Below are the code and all the weights of a small trained network. Each question names an input and a class and asks about switching units off, where a switched-off unit gives its printed mean instead of its output.

import numpy as np


def w(rows, s, z=0):
    codes = np.array(rows[::2]) - 128.0
    scale = np.full(codes.shape[1], s)
    scale[-1] = z or s
    return codes * scale


def norm(h):
    return h / np.sqrt((h * h).mean(-1, keepdims=True) + 1e-5)


def f(y):
    return y / 2 * (1 + np.tanh(0.7978845608 * (y + 0.044715 * y**3)))


def log_softmax(a):
    a = a - a.max(-1, keepdims=True)
    return a - np.log(np.exp(a).sum(-1, keepdims=True))


def net(x, mask):
    res = np.array(x, float).reshape(1, 6) / 4 @ E
    u = 0
    for l in range(2):
        y = f(norm(res) @ A[l][:, :-1].T + A[l][:, -1])
        res = res + np.where(mask[u : u + 12], y, B[l][:, -1]) @ B[l][:, :-1]
        u += 12
    return log_softmax(norm(res)[-1] @ U[:, :-1].T + U[:, -1])


A, B = {}, {}
E = w([
[130,103,122,153,237,100],'x0',
[40,126,208,51,163,165],'x1',
[130,127,127,130,127,129],'x2',
[232,33,130,88,147,253],'x3',
[107,62,89,70,117,75],'x4',
[231,145,218,57,134,38],'x5',
],0.0041)
A[0] = w([
[116,144,147,79,14,149,7],'0.n0',
[59,125,215,84,137,142,2],'0.n1',
[124,81,126,145,250,88,36],'0.n2',
[82,164,184,49,164,168,30],'0.n3',
[82,21,109,62,90,66,39],'0.n4',
[133,138,116,98,26,142,128],'0.n5',
[193,80,129,96,178,196,156],'0.n6',
[88,180,153,144,139,78,84],'0.n7',
[148,223,203,170,142,194,73],'0.n8',
[84,165,94,133,161,60,88],'0.n9',
[22,117,138,117,150,200,82],'0.n10',
[146,136,254,63,133,95,43],'0.n11',
],0.0089,0.0026)
B[0] = w([
[97,196,182,125,238,193,159],'0.n0',
[204,155,114,212,127,128,174],'0.n1',
[125,222,168,162,209,206,179],'0.n2',
[211,135,123,200,100,118,179],'0.n3',
[111,46,167,217,165,100,177],'0.n4',
[137,178,150,183,215,146,172],'0.n5',
[96,157,182,128,36,145,253],'0.n6',
[127,101,183,90,41,184,180],'0.n7',
[65,2,149,152,196,56,196],'0.n8',
[128,162,182,150,76,172,185],'0.n9',
[151,140,60,121,102,111,216],'0.n10',
[107,132,51,84,114,110,214],'0.n11',
],0.0089,0.0047)
A[1] = w([
[212,50,123,96,158,222,74],'1.n0',
[95,123,185,76,29,182,3],'1.n1',
[174,101,161,201,92,156,187],'1.n2',
[83,14,176,160,171,93,33],'1.n3',
[189,136,217,122,139,97,71],'1.n4',
[182,44,140,93,140,219,5],'1.n5',
[190,143,161,2,138,48,167],'1.n6',
[91,192,157,91,249,179,38],'1.n7',
[207,158,128,173,95,144,61],'1.n8',
[71,146,32,116,97,173,78],'1.n9',
[226,151,61,172,83,132,169],'1.n10',
[89,217,176,163,104,161,181],'1.n11',
],0.0074,0.0032)
B[1] = w([
[113,254,197,216,80,90,146],'1.n0',
[181,83,182,23,139,68,175],'1.n1',
[81,89,125,61,168,69,250],'1.n2',
[74,7,129,175,174,104,163],'1.n3',
[31,160,66,206,122,187,161],'1.n4',
[53,202,158,219,64,109,133],'1.n5',
[95,90,29,125,129,236,169],'1.n6',
[208,138,148,87,225,150,162],'1.n7',
[109,127,116,134,191,66,168],'1.n8',
[175,98,109,60,141,182,158],'1.n9',
[123,162,106,71,172,35,213],'1.n10',
[190,101,165,92,148,129,253],'1.n11',
],0.0074,0.0053)
U = w([
[116,173,230,118,11,126,164],'0',
[143,210,171,177,219,199,129],'1',
[56,40,139,221,139,121,116],'2',
[126,142,7,92,93,194,141],'3',
[122,185,97,131,155,22,117],'4',
[129,99,143,86,163,128,236],'5',
[155,111,138,131,127,135,42],'6',
[150,140,125,175,89,161,6],'7',
],0.015,0.012)

Each question gives the input, the list of numbers given to net, and the class t.
The units are the neurons (one row each of A and B). Each row of codes is followed by its name. A weight is (code - 128) times the scale printed after its matrix; where a second scale follows, it is the last column's (A, B and U).
mask holds one flag per neuron, layer by layer. A switched-off neuron (its flag False) gives its mean, the last column of its row in B, instead of its output. The means were averaged over made-up inputs and are rounded, as every weight is.
A unit's drop is (log p(t) with every unit on - log p(t) with that unit switched off) / (log p(t) with every unit on - log p(t) with every unit switched off).
The circuit of an input: a set's keep is (log p(t) with only the set's units on - log p(t) with every unit switched off) / (log p(t) with every unit on - log p(t) with every unit switched off). Starting from the 12 units with the biggest drops (on a tie, the unit counted first), units are removed one at a time, each time the one whose removal leaves the highest keep (on an exact tie, the one counted first), for as long as the keep stays at least 0.8.
circuit, biggest first: the units of the circuit, biggest drop first
unit that matters most: the unit with the biggest drop
k most important neurons: the k neurons with the biggest drops, biggest first
top k neurons in layer l: the k neurons of layer l with the biggest drops, biggest first
input [-7,7,6,6,5,-6], class 1: 3 most important neurons => (0.n0, 0.n5, 0.n7)
input [-7,1,6,7,3,8], class 3: 3 most important neurons => (1.n6, 0.n11, 0.n7)
input [-6,-7,2,4,1,7], class 3: circuit, biggest first => (1.n6, 1.n4)
input [3,5,-1,-7,-3,-8], class 3: unit that matters most => 0.n10
input [8,4,5,-8,4,-7], class 0: circuit, biggest first => (0.n9, 0.n7)
input [7,-1,2,-6,-1,4], class 1: top 2 neurons in layer 0 => (0.n2, 0.n6)
input [-5,8,4,-6,-6,-2], class 4: circuit, biggest first => (0.n10, 0.n6)
input [8,8,-5,8,5,2], class 0: circuit, biggest first => (0.n6, 1.n5)
input [0,4,4,6,-6,7], class 3: 4 most important neurons => (0.n11, 1.n6, 0.n4, 0.n7)
input [2,8,0,-3,6,-3], class 4: circuit, biggest first => (0.n10, 0.n1)
input [6,4,-8,-8,2,5], class 0: 2 most important neurons => (0.n7, 0.n9)
input [1,4,-1,-6,-8,6], class 2: 2 most important neurons => (0.n8, 0.n6)
input [-8,7,-5,8,0,7], class 0: 2 most important neurons => (0.n6, 0.n2)
input [1,-7,7,-2,-7,-1], class 2: circuit, biggest first => (0.n8)
input [-1,-7,-6,-6,5,-7], class 3: top 4 neurons in layer 0 => (0.n6, 0.n8, 0.n3, 0.n1)
input [-4,8,3,1,1,8], class 3: circuit, biggest first => (0.n11, 1.n6)
input [8,0,7,8,3,-5], class 0: circuit, biggest first => (0.n6, 1.n0)
input [-8,2,-2,3,-6,-4], class 1: top 3 neurons in layer 0 => (0.n0, 0.n5, 0.n4)
input [2,-5,5,-5,-8,4], class 2: top 2 neurons in layer 0 => (0.n8, 0.n6)
input [-5,-4,6,3,8,4], class 2: unit that matters most => 0.n4
